[ -3   0   7  -8 -16   8   0  -7  11  -3   3   0  -8   0  -1   0  -3  -6
 -19   9   4  -2   1   3  -1  -6  -1  -5  -6   3 -21   1   4   2   7   5
  14  -1   3   2  -1   1  -1   1   1   6  -3   0  -1  -8  13   0   2  -4
   4 -15   2   0   6   1 -10  -4  -8  -3   2  -4  -1  -2   6 -17   1  -8
 -11  -1  -1  -8  -3  -4  -4  -3   0  -4  -2  -2   5   1   3   1   3   9
   5  -1   1   8 -11   2  -2  -2   1   2  10  -1  -9  -1   6   2  -3  -1
  -7]	0
[ -2   0 -11  -1 -10   9   1 -10   5  -2   1  -4  -8   3  -3  -1  -9  -1
  -3   5  -1  -1  -3   7  -6  -4   3  -2   1   1 -10  -1  -1   2   3  -1
  10  -3   3   3  -7   7   6   1  -4   0  -2  -1  -4  -3   4   0   0   0
   2  -8  -2   0   3  -4  -2   1   1   0   4   1   2   0   3  -7 -11  -8
   2  -2   3  -2   0  -7  -6  -3  17  -1   1   0  -5   2   3   6  -3   6
   5   1   1   2   3   0   0  -1  -2  -3   9   2  -6   0   5   6  -4  -2
  -2]	1
[  3  -3   7   0 -19  16  -7  -6   5  -4   4  -1   3  -5  -3   2  -1  -6
 -15  11   2 -11  -2   3  -4  -4   3  -1   0  -5 -29  -3   2   1 -16   2
  22  -5  -2   2  -5   2   5   2  -1   6  -4   0  -2  -7  16   0 -12  -7
   2 -14  -2  -1   3  -8  -7  -1  -8  -2   1  -3   2   1  11 -24  -1 -14
   9   1   5  -6  -1  -6  -2   2   5  -6   3   6   1   1  -2   6  -3   9
   6   2   5  10  -6  -4   2  -9   6  -1   4  -6 -11  -1   3  13  -3  -5
  -3]	0
[  6  -3  -7   6 -16  16  -3  -7   2  -1   0  -1   8  -4  -8   3 -10  -1
  -7  16   2  -8   5   3  -4  -5   7   4   2  -8 -24  -8   9  -2  -6   4
  22 -11  -6  12   0   8   2   0   5   6  -1   0   0  -2  17   1 -21   4
   1 -15  -4  -1   9  -1  -4   3 -11   0   5  -2   2  -2  10 -23  -3 -20
   3   0   7 -11  -6 -10  -5  -3   3  -3  13   6  -8   1  -3   4  -5  11
   9   1   4  16  -4 -13  12   1  -3  -1  -3  -6 -10  -1  -1  31  -4 -10
  -5]	1
[  7  -5  -6   3 -18  12   2  -6   4  -2   1  -1  -1  -2  -4  -2  -4  -2
  -9   8   0  -7   0   3  -6  -5   3   2   1  -3 -17  -4  -2   1 -12   3
  15  -7   1   2  -1   2   4   0   1   2  -6  -1  -1  -4  11   1 -13   0
  -1 -12  -4  -4   5   0  -5   3  -6   0   3  -2   1   3   9 -18   1 -15
   4   2   5  -3  -1  -7  -2   3   3  -4   8   6  -2   4  -2   4  -5   7
   5   5   1   9  -1  -5   3  -5   3   0   4  -2  -8   2   2  12  -2  -8
  -3]	1
[  6   0 -11   2 -14   4   1  -5  -2  -1  -1   0  -9  -6  -2  -1  -3  -2
  -1   6  -1  -4  -2   4  -2  -3   4  -3  -1  -2  -7  -4   5   3   5   2
  12  -2   4   2   4   3   3   2  -3  14  -4   3  -6  -8   9  -2  -4   0
   3  -1  -2  -2   7  -3   3   5  -5  -1   4  -2   3  -3  -1 -10   1 -13
   1  -2   3  -7  -1  -8   0  -1  -3   1   8  -7  -2   1   1   2  -8   6
   4  -1   4   9   5  -3   4   0   1   1   7   4  -6   0   0  10  -2  -5
  -3]	1
[  2  -2   4  -6 -17  14  -4  -9   4   0   0   0   3  -1  -4   1  -3  -9
 -16   2   2   3   3   1  -3 -14  -3  -6  -3   6 -17  -1   1  -1  -2   4
   9   1   2   7   2  -3   5   2  -5   6  -4  -6   0  -5  13   2   1   0
   2 -11  -5   1   5  -6  -6  -7 -15  -1   2  -3   3   0   3 -11   0   2
   7   2   4 -11   0   1  -7  -6  -1   2  -5  -6  -6  -1   1   1   2   9
   1  -2  -1   5  -6  -4  -3  -5   2   3   2  -5 -13  -3  15  -6  -7  -2
  -4]	0
[  9  -4  -9  -3  -1   4   2  -6   3   1   1  -3   5  -2  -6   2  -1   1
 -16   1   3   2   5   0  -2 -12   3   1  -1  -2 -12   1  -6  -2   4   0
   4  -1  -3   4  -1   7   4   0  -1   6   5   2  -1   3   4   0  -9  -2
  -8  -3  -1   0   0  -2  -1   1 -11  -4  -2  -5   3   3   0 -12   3  -4
   3   2   1  -8  -2   4  -4   3  -1   0  -2   3 -11   3   0   5   1   6
   1   1  -1   3  -1  -5   4   1  -3   0   0  -2  -5  -6   1  12  -3  -1
   3]	0
[  4  -5   3  -3 -11   4   2  -2  11  -1   4   1   1  -3  -6   4   2  -6
 -24  11   3  -7   1   1  -6  -8   6  -1  -3   3 -26   3  -2   1  -4   5
  14  -7  -2   5   1  -1   4   5   0   3  -1   0  -2  -3  11   1  -8  -6
   1  -7  -5   0   5   1 -11  -4 -12  -5   1   2   2   1   7 -21  -1 -12
  12   0   4 -10  -5  -3  -4  -1   8  -6  -1  13  -1  -1   2   5   2   8
   4   0   1   5  -4  -2  -2  -1   2   0   6  -6  -8  -2   3  16  -6  -5
   1]	0
[  2   0  -1  -4 -17  21   0  -8   2  -2   5  -3   0  -1  -2  -2  -7  -5
 -14   5  -1  -5  -1   1  -8 -11   0  -3   1   1 -20  -1  -3   0  -9   6
  14  -1   1   5  -1  -4   6   3  -3   5  -3  -3  -5  -5  11   1  -6  -2
   1 -15  -4   1   2   1 -10  -3 -10  -1   5  -3   5   2   9 -21   3  -7
   9   0   1  -7  -4  -5  -7   0   1   1  -5   5  -6  -2   2   1  -2  12
   0   3  -1   1  -5   2   3  -8   2   0  13  -1 -14   0   9   4  -3  -5
  -5]	0
[  2  -5  -8   6 -22  22  -2  -2   9  -2   2  -3  -9   1  -5  -8  -8  -5
  -1  10  -4 -11 -18   9  -1   0   2   0   5  -3 -16  -5  -1   2  -3   1
  19  -4   1  -2  -1   0   2  -2   0  -1  -5   1  -1  -6  10   3  -2  -5
   4 -19   0  -4   3   0  -9   2  -5  -1  12  -3   3  -3   5 -12  -2 -13
   7  -5   2   4   0 -12  -4  -3   4 -10   2   4   1   3   3  -1  -4   7
   3   2  -4   3  -5   2   2  -2   0  -1  10   3  -7   3   8  11   1  -7
  -7]	1
[ 14  -2   1   5 -25  16   3 -16  -5  -3   5  -2  16  -7 -10   4  -5  -4
 -32   5  -5  -2   3 -10  -7 -15   4   3   4 -10 -36  -6  -5  -5 -31  -1
  15  -8 -12  10   3   5  12   3  -2  11  -5  -5  -2  -5  10  -1 -31 -11
  -4  -9  -6  -8   5   3  -8   5 -27   0   4  -8   1   7   8 -39   3 -11
   6   7   1 -25  -3   9  -6   2   0  -6  17   8 -18   2  -6   5  -5  16
   6  -2   0  14   3 -14   8  -6   7  -1  -1 -15 -19  -5  -3   1  -7 -12
  -3]	0
[  6  -2 -27   6 -14  23  -1  -6   2  -2   3  -2  -5  -5 -12  -5 -14   0
  -9   8  -4  -2   2   5  -9 -13   4   1   6   0 -16  -1 -12  -2  -4   1
  13  -4  -2   2  -1  -4  11  -3   1  -1  -9   1  -3  -1   7   1  -6  -5
   1  -9  -6   0   4  -1  -5   7  -9  -3  11   1   2   9   3 -17  -1 -18
   5   3  -1  -6   0  -9  -9   6   7   1   4   5  -8   4  -1  11 -16  12
   6   2  -3   2   3  -6   2   1   0  -4   9   3 -17   1   4  15  -3  -8
  -3]	1
[  7  -6 -33   4 -15  19  -1   0   5  -2 -18  -5   2  -7  -7  -6  -7   1
  -6  16   1 -14  -1   8  -2  -1   7   3   1  -8 -18  -4  -2   5   6   6
  23  -6  -1   2  -4   3   0  -3   1   2  -8   1  -3   2  11   2 -11  -3
   3  -7  -3   1   4   0  -3   1  -2  -2   1  -2   2   6   8 -14  -5 -26
   7  -3  10  -2  -2 -16  -1   3   9  -7   5  17  -3   8   1   6  -6   6
   7   3   1   6  -4  -8   5   0  -5  -2   8  -2 -10  -2   4  34  -3  -9
  -7]	1
